In the rows, 128 means zero.
Each row of numbers belongs to one of the things below and depends on some of the facts about them. Some rows are named. Which thing is each other row?

How the things are related:
Q_210 {χ=Q_435 Q_624}
Q_633 {κ=Q_598 Q_384 Q_455 Q_421 Q_682 Q_499 Q_780}
Q_953 {κ=Q_212 Q_484 Q_827 Q_434 Q_631 Q_929 Q_585}
Q_488 {Ω=Q_47 Q_421 Q_685, κ=Q_233 Q_479 Q_872}
Q_557 {χ=Q_668 Q_171}
Q_817 {χ=Q_490, κ=Q_666 Q_642 Q_171 Q_32}
Q_499 {χ=Q_254}
Q_757 {χ=Q_401}
Q_43 {Ω=Q_989 Q_439 Q_26 Q_227}
Q_710 {χ=Q_455}
Q_60 {χ=Q_565}
Q_45 {χ=Q_912}
Q_118 {Ω=Q_115 Q_261, χ=Q_455}
Q_169 {χ=Q_586 Q_624, κ=Q_865 Q_233}
Q_206 {Ω=Q_909 Q_417}
Q_706 {χ=Q_138, κ=Q_312 Q_824 Q_989 Q_26 Q_171}
Q_588 {Ω=Q_60 Q_143}
Q_483 {κ=Q_476 Q_550}
Q_170 {χ=Q_401}
Q_537 {χ=Q_902, κ=Q_398 Q_290}
Q_73 {κ=Q_548 Q_565 Q_665 Q_206}
Q_209 {Ω=Q_937 Q_486 Q_32}
Q_86 {χ=Q_467 Q_435}
Q_902 {κ=Q_312 Q_830 Q_210 Q_889 Q_438}
Q_682 {Ω=Q_434 Q_889 Q_66 Q_215 Q_656}
Q_132 {χ=Q_455, κ=Q_965 Q_878 Q_846}
Q_859 {χ=Q_462}
Q_138 {χ=Q_483, κ=Q_99 Q_323}
Q_689 {χ=Q_401}
Q_353 {Ω=Q_667 Q_739}
Q_228 {χ=Q_705 Q_138, κ=Q_848 Q_800 Q_649 Q_455}
Q_586 {χ=Q_401 Q_467, κ=Q_455 Q_826 Q_739}
Q_848 {Ω=Q_26}
Q_888 {Ω=Q_757 Q_144 Q_421 Q_215}
Q_476 {Ω=Q_138}
Q_157 {Ω=Q_212 Q_261 Q_490 Q_374 Q_585}
Q_47 {χ=Q_254, κ=Q_771 Q_309 Q_557}
Q_956 {χ=Q_435}
Q_727 {Ω=Q_965 Q_401 Q_60 Q_143}
Q_565 {Ω=Q_937 Q_484 Q_817 Q_883}
Q_992 {χ=Q_483}
Q_636 {χ=Q_455}
Q_739 {χ=Q_668 Q_483 Q_866 Q_689}
Q_800 {χ=Q_80}
Q_421 {χ=Q_771 Q_522}
Q_577 {χ=Q_233, κ=Q_827 Q_956 Q_656 Q_353}
Q_556 {χ=Q_491, κ=Q_865 Q_751 Q_141 Q_826}
Q_144 {χ=Q_171}
Q_68 {χ=Q_483, κ=Q_527 Q_401 Q_320 Q_70 Q_517 Q_218}
Q_70 {χ=Q_771}
Q_851 {χ=Q_401 Q_909}
Q_491 {χ=Q_467 Q_99}
Q_666 {χ=Q_742}
Q_445 {Ω=Q_659 Q_665, χ=Q_157, κ=Q_710 Q_762 Q_636}
Q_645 {Ω=Q_731 Q_417}
Q_309 {Ω=Q_521}
Q_218 {χ=Q_924}
Q_826 {χ=Q_491 Q_705 Q_517 Q_118}
Q_486 {χ=Q_210 Q_435}
Q_439 {χ=Q_624}
Q_200 {χ=Q_624, κ=Q_824 Q_668 Q_401 Q_479 Q_150}
Q_484 {χ=Q_86}
Q_290 {χ=Q_483}
Q_455 {χ=Q_435}
Q_520 {κ=Q_157 Q_390 Q_645}
Q_856 {κ=Q_401 Q_757 Q_636 Q_150 Q_353}
Q_865 {χ=Q_956 Q_912}
Q_909 {χ=Q_912, κ=Q_66 Q_45 Q_218}
Q_150 {Ω=Q_577 Q_586}
Q_398 {Ω=Q_830 Q_827 Q_170, χ=Q_486}
Q_517 {χ=Q_491 Q_624}
Q_552 {κ=Q_751 Q_66 Q_143 Q_689 Q_645 Q_624 Q_780}
Q_668 {Ω=Q_390 Q_467 Q_229}
Q_229 {κ=Q_859 Q_59 Q_757 Q_144 Q_573 Q_323}
Q_59 {Ω=Q_81 Q_68}
Q_456 {κ=Q_516 Q_965 Q_236 Q_218}
Q_872 {χ=Q_517 Q_385}
Q_4 {Ω=Q_521 Q_659, χ=Q_668 Q_586}
Q_522 {χ=Q_401}
Q_751 {Ω=Q_374 Q_895, χ=Q_705 Q_171}
Q_762 {χ=Q_467 Q_435}
Q_317 {χ=Q_705}
Q_467 {κ=Q_516 Q_878 Q_546 Q_631 Q_929 Q_236 Q_387}
Q_866 {χ=Q_99 Q_435, κ=Q_115 Q_859 Q_956 Q_434 Q_66 Q_215 Q_682 Q_780}
Q_705 {χ=Q_80 Q_401}
Q_527 {Ω=Q_434}
Q_37 {Ω=Q_830 Q_666, χ=Q_517, κ=Q_462 Q_118 Q_206}
Q_883 {χ=Q_254}
Q_912 {χ=Q_624, κ=Q_548 Q_43 Q_642 Q_118 Q_4}
Q_929 {Ω=Q_87 Q_856 Q_550}
Q_667 {χ=Q_530, κ=Q_237 Q_307}
Q_516 {Ω=Q_479 Q_517, χ=Q_435}
Q_743 {Ω=Q_47 Q_689, χ=Q_80, κ=Q_865 Q_317 Q_309 Q_141 Q_320 Q_883}
Q_581 {Ω=Q_200 Q_99 Q_543}
Q_80 {χ=Q_401}
Q_595 {Ω=Q_667, κ=Q_865 Q_846 Q_546 Q_237 Q_59 Q_81}
Q_262 {Ω=Q_851 Q_956 Q_577, χ=Q_848 Q_37, κ=Q_937 Q_668 Q_666 Q_390 Q_59 Q_66 Q_150}
Q_598 {χ=Q_762}
Q_781 {Ω=Q_956 Q_573 Q_307 Q_387 Q_305, χ=Q_80 Q_435, κ=Q_827}
Q_465 {χ=Q_47 Q_565, κ=Q_830 Q_581 Q_851 Q_209 Q_86 Q_731}
Q_685 {χ=Q_771 Q_956 Q_800 Q_171 Q_435, κ=Q_883 Q_499 Q_32}
Q_126 {χ=Q_401 Q_73}
Q_438 {χ=Q_220 Q_126}
Q_462 {χ=Q_254}
Q_742 {Ω=Q_824 Q_989 Q_499, χ=Q_483}
Q_99 {χ=Q_401}
Q_417 {κ=Q_548 Q_895 Q_32}
Q_807 {Ω=Q_126 Q_792, χ=Q_312, κ=Q_86}
Q_792 {κ=Q_771 Q_476 Q_60 Q_320 Q_597 Q_215}
Q_827 {χ=Q_762 Q_705}
Q_300 {χ=Q_859, κ=Q_731 Q_565}
Q_694 {χ=Q_80}
Q_530 {Ω=Q_598, κ=Q_588 Q_323 Q_387 Q_206}
Q_143 {χ=Q_80}
Q_329 {Ω=Q_546 Q_141 Q_455 Q_228, χ=Q_435, κ=Q_157 Q_846 Q_665 Q_479}
Q_559 {χ=Q_556 Q_220}
Q_305 {χ=Q_435}
Q_66 {χ=Q_771}
Q_649 {χ=Q_366}
Q_546 {χ=Q_848}
Q_926 {Ω=Q_694 Q_788 Q_597, χ=Q_366 Q_99 Q_144}
Q_261 {κ=Q_516 Q_830 Q_157 Q_490 Q_384 Q_788}
Q_748 {χ=Q_307}
Q_573 {χ=Q_435}
Q_771 {χ=Q_87 Q_762}
Q_220 {χ=Q_138}
Q_390 {χ=Q_667}
Q_312 {Ω=Q_878}
Q_366 {κ=Q_86 Q_550}
Q_401 {χ=Q_435}
Q_642 {Ω=Q_548 Q_705}

Named rows:
[ 96 189 150 148 100 142 132 108  98 156 107 107 125  92 105 145  96 150
 133 105 135 159 134  94 121 154 108  96 179 102 107 109 112 146 126] -> Q_598
[ 82 157 153 131 115 147 137  99  81 138 106 121 155  91 135 130  89 116
 159 113 134 153 132  82 155 157 117 122 185  75  86 115 122 143 139] -> Q_624
[109 151 176 214  81 117 132 106  85 142 131 166  59 139 124 148  89 152
 150  58 167 123  92  94 134 110 121 158 105  76 109  78  95 176  93] -> Q_817
[ 95 188 149 152 102 140 130 109 101 159 107 107 124  92 103 146  96 149
 131 102 138 158 133  98 120 154 105  94 178 104 108 109 110 147 126] -> Q_694
[ 84 157 150 132 113 150 138 100  80 139 106 122 152  91 137 132  87 119
 158 112 134 155 131  79 154 156 117 119 182  75  85 117 121 145 142] -> Q_435
[ 91 176 161 127  99 163 142 113  75 146 129  91 139 107 128 102  84 139
 137 117 128 127 133  88 135 159 117 106 206  80 115 103 113 145 117] -> Q_656
[ 74 162 148 143 144 135 151 106  99 155 116 121 161  84 148 135  88 145
 146 115 145 160 143  95 156 144 103 117 162  88  85 128 126 155 142] -> Q_727
[ 84 182 149 149 137 134 151 114 113 167 124 113 142  81 131 142  89 163
 131 114 149 166 146 105 135 144  97 104 155 100  99 129 122 156 134] -> Q_398
[ 80 160 157 131 128 140 142  94 100 150 122 114 159  82 140 133  84 145
 143 119 142 147 141 107 149 150 107 122 172  91  84 126 130 147 131] -> Q_353
[ 95 154 132 150 139 157 159 119  82 149 103 132 138  98 151 144 105 150
 163 114 141 147 139  93 133 133 115 104 145  71  80 119 129 163 123] -> Q_206
[ 96 170 149 144 101 150 132 104  85 145 102 114 132  95 115 142  97 134
 151 105 133 152 132  89 136 153 116 106 183  87  97 107 117 146 126] -> Q_99
[107 141 172 163  65 136 143  95  87 129 138 166  80 126 108 142  73 156
 133  96 156 112 109  89 112 131 121 166 125  77 104 109  98 132 130] -> Q_138
[ 65 173 146 134 127 133 137  80  49 138  76  97 156 100 149 114  90 121
 155 101 142 132 124  79 138 141 127 132 177  87  71 111 121 141 143] -> Q_254
[106 148 205 128  69 125  93  90  94 116 142 151  94 127  95 139  79 160
 140  95 125 120 122  66  78 158 123 200 130  82  95 105  88 138 150] -> Q_261
[ 73  74 122 130 134 106 125  48  49 107 181 148  96 160 131 191  95 161
 149  92 219  94 148  37 131 171 137 175 163  60 140  85  82  71 162] -> Q_902
[ 77 162 199 141 117 114 187 122  91 141 177 149  98 137 135  94  59 165
  99 109 152 127 113  73 150 132 110 182 131  64 112 123  91 132 160] -> Q_488
[ 95 168 140 151  98 154 122 105  78 143  97 115 139  94 129 141  90 125
 154 103 142 151 128  75 127 155 110 110 175  90 107 118 113 151 133] -> Q_731

Rows to name:
No name comes twice in this set of rows, the named rows included.
[117 167 131 122 110 124  93 119 135 144 177 151  87   9 103 131  47 167
 159 100 122 197 121 104 172 180  91 101 210  56 115 102 136 171  96]	Q_218
[ 93 163 198 106 126 137  79  93  66 128 111 101 142  94 147 126 102  98
 196  89 110 167 128  63 132 178 131 150 173  62  67  78 118 173 121]	Q_490
[ 76 150 158 127 137 140 150  95  93 142 118 125 169  81 149 129  85 131
 156 122 141 154 142  95 165 151 113 132 175  74  74 127 132 146 143]	Q_668
[ 90 153 180 161  66 120 135  94  91 128 141 158  91 124 107 135  61 139
 120  91 158 133 104  67 125 142 109 179 134  85 120 121  87 127 158]	Q_792
[ 85 147 192 147  77 117 145  82 100 130 153 158  98 117 110 129  60 152
 116  98 159 120 112  94 135 137 114 185 138  84  99 117 101 121 148]	Q_552
[ 95 176 162 128  92 162 137 110  72 143 126  89 137 105 122 102  85 137
 135 113 127 127 131  86 135 160 121 106 211  80 114  99 111 142 115]	Q_434
[ 87 170 154 146  98 138 129  90  90 145 104 114 141  90 114 136  91 128
 146 104 135 149 130  93 143 153 117 116 196  91  94 109 118 139 131]	Q_965
[ 94 138 195 147  57 123 134  65 102 124 152 152  97 115 100 134  61 157
 120 100 157 102 112 110 124 139 119 183 151  88  97 108 106 118 133]	Q_856
[ 97 173 160 141  86 141 116  80 115 152 122 101 137  78 102 143  83 158
 129 111 142 135 139 128 120 157 107 108 192 113 101 108 124 139 109]	Q_827
[ 94 126 188 147  58 130 133  72  89 115 148 164 104 118 112 131  62 138
 135  97 153 105 108  91 136 141 125 190 149  72  94 110 105 120 139]	Q_467
[ 92 172 190 147  71 129 148 106  77 128 125 178  89 127  95 146  59 153
 112  90 164 141  95  71 135 154 121 165 117  79 112 108  84 112 152]	Q_586
[103 198 154 138  95 161 142 127  84 158 132  83 120 109 110 108  90 155
 121 111 128 138 132  87 120 158 113  89 202  91 131  98 104 149 111]	Q_421
[ 93 163 146 140 114 153 140 104  83 145 106 120 138  94 130 137  96 143
 154 111 137 144 135  94 134 146 118 108 170  81  87 111 122 151 125]	Q_323
[ 73 185 139 147 127 138 140  92  57 152  78  94 140 104 140 122  96 141
 148 101 145 132 126  89 118 135 123 115 164  95  75 109 118 147 130]	Q_462

Now the same things, written a new way:
Some things and their rows:
[137 151 182 115  96 108 121 130 142 125 128 115 123 125 120 170 112 126
 131 126 133  86 120 130 108 132 139 107 140 145 130 120 139 119 109 133
 153 123] -> Q_665
[130 133 177 117  95 114 120 124 130 128 140 127 121 133 128 168 105 119
 153 127 134  67 122 132  98 107 128 108 140 144 141 121 122 137 112 116
 149 123] -> Q_171
[121 123 195 141 114 111 115 124 128 146 128 120 109 133 136 149 102 129
 126 134 126  71 107 131 106 143 134 118 143 127 135 124 119 107 114 126
 164  95] -> Q_824
[141 146 185 117  87 109 114 135 148 124 140 129 124 125 129 178 106 123
 144 135 138  69 112 137  98 121 139 108 142 149 126 114 128 128 111 124
 156 128] -> Q_548
[168 122  81 118 123 186 120 157 151 126 132 106  95 125 150  84 154 154
  75  84 108 111 139 136 104 136 123 123 109 157 130 120 152 118 154 138
 123 132] -> Q_261
[113 103 156 132 121 105 112 130 131 157 130 128 122 152 142 150  93 109
 127 126  91 139 135 128 157 100 107 132 120 136 154 118 113 118 113 114
 139  93] -> Q_141
[103  86 104 127 139 116 139 120 113 137 129 139 131 129 131 150  93 118
 142 152 109 143 139 130 136 102 101 133 121 105 128 134 104 131 116 106
 123  97] -> Q_317
[112 110 111 127 133 118 128 128 129 134 123 141 134 141 135 147 113 129
 141 149 118 142 128 126 152 115 103 139 124 106 132 124 110 123 114 114
 129 114] -> Q_598
[142 159 186 100  91 120 143 117 137 116 132 120 140 105 128 154 118  89
 156 139 167 103 126 142 106 135 148 118 130 166 119 135 139 158 101 110
 137 156] -> Q_565
[120 176 177 132 138 108 159 115 126 144 109 117 135  95 106 123 119 101
 102 123 154 142 122 114 154 169 145 107 133 123 124 138 171 118 120 127
 102 120] -> Q_929
[110 136 147 113 127  85 121 116 117 149 139 116 122 118  97 123 127 114
 125 111 122 136 140 128 136 115 122 112 126 134 161 131 132 128 124 122
 115 107] -> Q_527
[137 114 119 128 115 116 142 116 126 123 130 137 124 139 124 142 112 127
 148 122 139 106 124 125 125 107 128 122 140 107 124 130 124 121 119 125
 133 122] -> Q_872
[127 154 146 160 131 116 118 130 136 138 146 125 148 122 130 158 112 117
 113 108 116  97 128 127 154 133 121 133 146 141 127 107 150 121 127 149
 128 106] -> Q_307
[141 128 158 113 105 128 133 110 130 101 142 144 130 128 122 146 111 117
 177 131 166  78 118 139  96 113 149 118 137 127 117 139 115 151 119 120
 139 142] -> Q_4
[166 167 163 154 121 140 134  90 153  90  87 141 144 160 115 120 144 150
 217 151 156 123  91 130 146 105 124 121 141 101 152  97  94 153 153 125
 145 200] -> Q_210
[148 149 218 176 130 130  72  83 113 135 109 168 202 148 102 157 126 191
 136 189  60 231 112  88 115 107 177  99 104  91 121 133  89 130 136 148
 139 167] -> Q_401
[115 135 142 137 134 131 133 127 147 164 117 133 115 126 125 131 101 129
  81 115  99 140 131 120 159 119 114 105 105 117 146 120 158 105 128 119
 115  97] -> Q_115

Name these rows:
No name comes twice in this set of rows, the named rows included.
[134 120 177 113  78 104 108 128 144 129 134 118 126 144 142 178  97 104
 151 137 113 110 130 135 107  92 125 116 136 154 136 116 120 128  97 113
 159 124]	Q_32
[142 203 204 159 163 131 113  84  91 118  70 132 174 142 103 136 142 151
 152 180 130 160  95 101 149 124 134  91 129  95 144 124 137 176 124 128
 124 181]	Q_516
[179 143 143 146 147 182  91  87  43 100  87 105 144 154 137  74 195 163
 150 122 106 128 132 104  92  95 143 112 127 112 136 140 123 190 143 152
 141 205]	Q_329
[106 125 137 133 133 117 115 142 148 157 125 120 123 136 138 138 115 103
 119 133 101 147 135 133 162 132 105 143 115 148 157 120 119 118 123 114
 125 112]	Q_597
[158 124  96 118 116 166 116 156 133 113 143 100 109 119 157  85 173 125
 126 101 139  93 136 153  99 143 127 153 134 175 132 130 131 138 151 141
 135 162]	Q_902
[156  96 109 115 104 156  99 152 119 119 142 106 102 135 166 114 154 137
 129  96 109  80 143 139  79 115 134 143 137 162 125 127 122 119 133 144
 161 146]	Q_417
[147 183 139 187 168 162  86 116 101 104  98 136 181 154 136 136 163 170
 163 159 100 142 101 123 157 118 113 134 142 128 144  95 114 180 154 149
 135 199]	Q_305
[160  83  77 153 141 154 126 106  55 106 162 118 123 120 153  88 155 137
 126  62 121  72 170 114 103 104 135 143 148 112 109 142 145 153 150 173
 114 116]	Q_262
[144 114  52 164 157 150 129 138 107 120 133 114 129 126 139 101 171 144
  90 100 107 138 141 112 147 147 121 154 147 115 102 114 158 109 152 178
 112 123]	Q_577
[133 193 163 212 178 132  82  97  89 130  82 139 193 154 109 150 144 166
 134 165  70 168 101  96 186 116 106 113 148  88 149  89 135 164 132 160
 132 164]	Q_956

The same things again, as new rows of numbers:
Named rows:
[155 110 191 118 168 120 106 172  82  91 110 102  75 106 131 130  81 129
  81 110 118  92 160 172 130 143 135 184  98 126 155 173 106 149 155] -> Q_817
[142 165 184 105 169  97 121 179  71 100  91  66  99 142 161 172 127  91
 124 163 138 119 128 128 142 139 157 173  97 106 175 149 131 102 150] -> Q_956
[139 113 218  97 171 113  69 177 103  92 124  77  87 132 153 131  84 127
  75 111 131 111 145 131 121 139 169 188 134 116 129 173 119 150 124] -> Q_228
[150 123 194 127 165 115 128 184 105 109 115  60  98 142 135 138 129  87
 116 120 116  81 147 131 132 153 169 174  96 121 165 162 126 102 120] -> Q_305
[131 140 213  96 143 105  99 151  70 107 121  73  90  88 146 127 112  93
 120 134 144  94 135 140 144 144 160 135 103 112 162 145 126 105 135] -> Q_710
[152 109 186 124 156 121 128 173 109 127 110  55 113 139 108 135 125  92
 109 117 124  86 136 149 131 151 168 195  92 124 157 158 140 101 134] -> Q_435
[139 124 209 115 103 116 106 155  99 117 120  53 106  96 113 130 124  91
  84 114 129  71 136 134 134 145 164 128 102 110 151 136 138 103 115] -> Q_398
[158 121 180 133 115 123 121 172  89  91 130  97  77  88  99 138  86 100
 106 110 121  78 149 159 143 136 113 123 124 108 160 131 112 111 123] -> Q_4
[150 140 194  93 166  89  68 166  69  89 117  72 107 114 153 145 119 131
  88 123 168 104 129 131 132 145 138 159 146 121 136 143 152 146 131] -> Q_826
[134 134 201  93 128 118 100 148  75 126 101  77 112  91 148 136  99 120
 123 146 166 109 127 183 148 136 145 181 101 109 151 151 140 105 160] -> Q_212
[160 112 176 124 145 120 116 154  69 117 118 102  92  87  95 135  94 133
 116 123 162  91 138 185 146 144 113 174  97 121 162 133 135 106 161] -> Q_665
[149 132 202  96 166 100  70 169  72  95 123  66 105 116 139 141 119 122
  86 121 170 103 130 130 131 146 155 170 136 120 133 155 154 133 123] -> Q_557
[141 119 212 113 104 120 111 154 101 108 116  64  96  97 130 133 102  97
  81 112 120  73 140 136 135 140 168 136 108 111 151 158 125 111 113] -> Q_926
[142 109 204  93 170 117  98 166 108 120 106  85 110 138 156 131  82 145
  76 111 142 116 135 181 125 140 165 202 103 122 124 175 129 148 157] -> Q_792
[146 113 199 118 107 120 124 161  91  91  86 100  73  92 135 129  81 120
  82 112 115  71 155 176 138 137 144 128  95 124 164 174 105 143 130] -> Q_37
[153 130 183 122 111 106 128 148 105  91  81 103  76 120 150 125  82 105
  80 110 115  68 162 159 152 153 112 126  97 151 131 171 107 153 152] -> Q_912
[153 121 183 125 168 116 126 186  93  91  85  99  75 141 159 171  82 118
 115 117 117 117 154 135 129 136 159 185  95 112 174 174 104 107 149] -> Q_329

Which thing is each row?
No name comes twice in this set of rows, the named rows included.
[153 111 204 130 165 127  82 172  99  90 119 101  74  97 120 126  82 123
  77 112 117  96 157 170 131 145 142 170 100 126 151 174 107 148 137]	Q_706
[146 139 192  92 162  91  71 175  71  89 110  75  91  99 155 170 102 145
  95 119 168 110 127 129 129 135 143 156 140 109 153 138 148 123 124]	Q_751
[140 158 206 127 103 102 123 145 104 103  97  89 108 117 150 121 108  94
  89 112 121  66 140 132 145 153 163 123 105 139 128 170 141 150 120]	Q_439
[140 122 206  92 170  96  92 168  94  89 100  95  92 139 160 131  82 144
  79 115 126 119 143 133 132 137 160 187 133 123 126 172 113 150 150]	Q_556
[149 111 186  99 171 100 111 188  83  90 101  96  79 138 157 142  81 123
  82 115 122 112 154 133 122 141 159 198  94 127 157 175 110 140 150]	Q_685
[155 125 184 125 110 107 111 171  70  92 103  94  75  86  96 140 103 114
 106 116 129  70 146 154 138 145 122 124  98 121 175 128 114 104 118]	Q_118
[141 158 195  94 155 100  91 151  72  94 101  93  99 101 158 139 100 120
 114 141 159 107 131 137 148 141 124 137 130 116 143 157 132 139 154]	Q_45
[152 159 185  97 166  90  82 155  71  90 104  82 104 103 152 156 124 131
 111 145 169 107 128 132 142 144 115 142 138 120 145 132 153 133 140]	Q_865
[152 147 179  96 141  96 120 146  81 109  82  93 118 133 157 143  95 149
  99 125 170 103 125 159 151 143 114 183 119 138 128 159 155 149 160]	Q_624
[120 112 214  89 156  97 120 183  72 112 112  77  79 120 160 163  88  96
 124 134 120 114 143 133 123 135 169 185  90  97 173 167 108 103 147]	Q_781
[149 160 184 118 167 105 125 172  70 102  97  89  85 133 157 165 128  87
 125 163 121 111 136 129 146 140 145 161  95 109 175 153 117 103 159]	Q_573

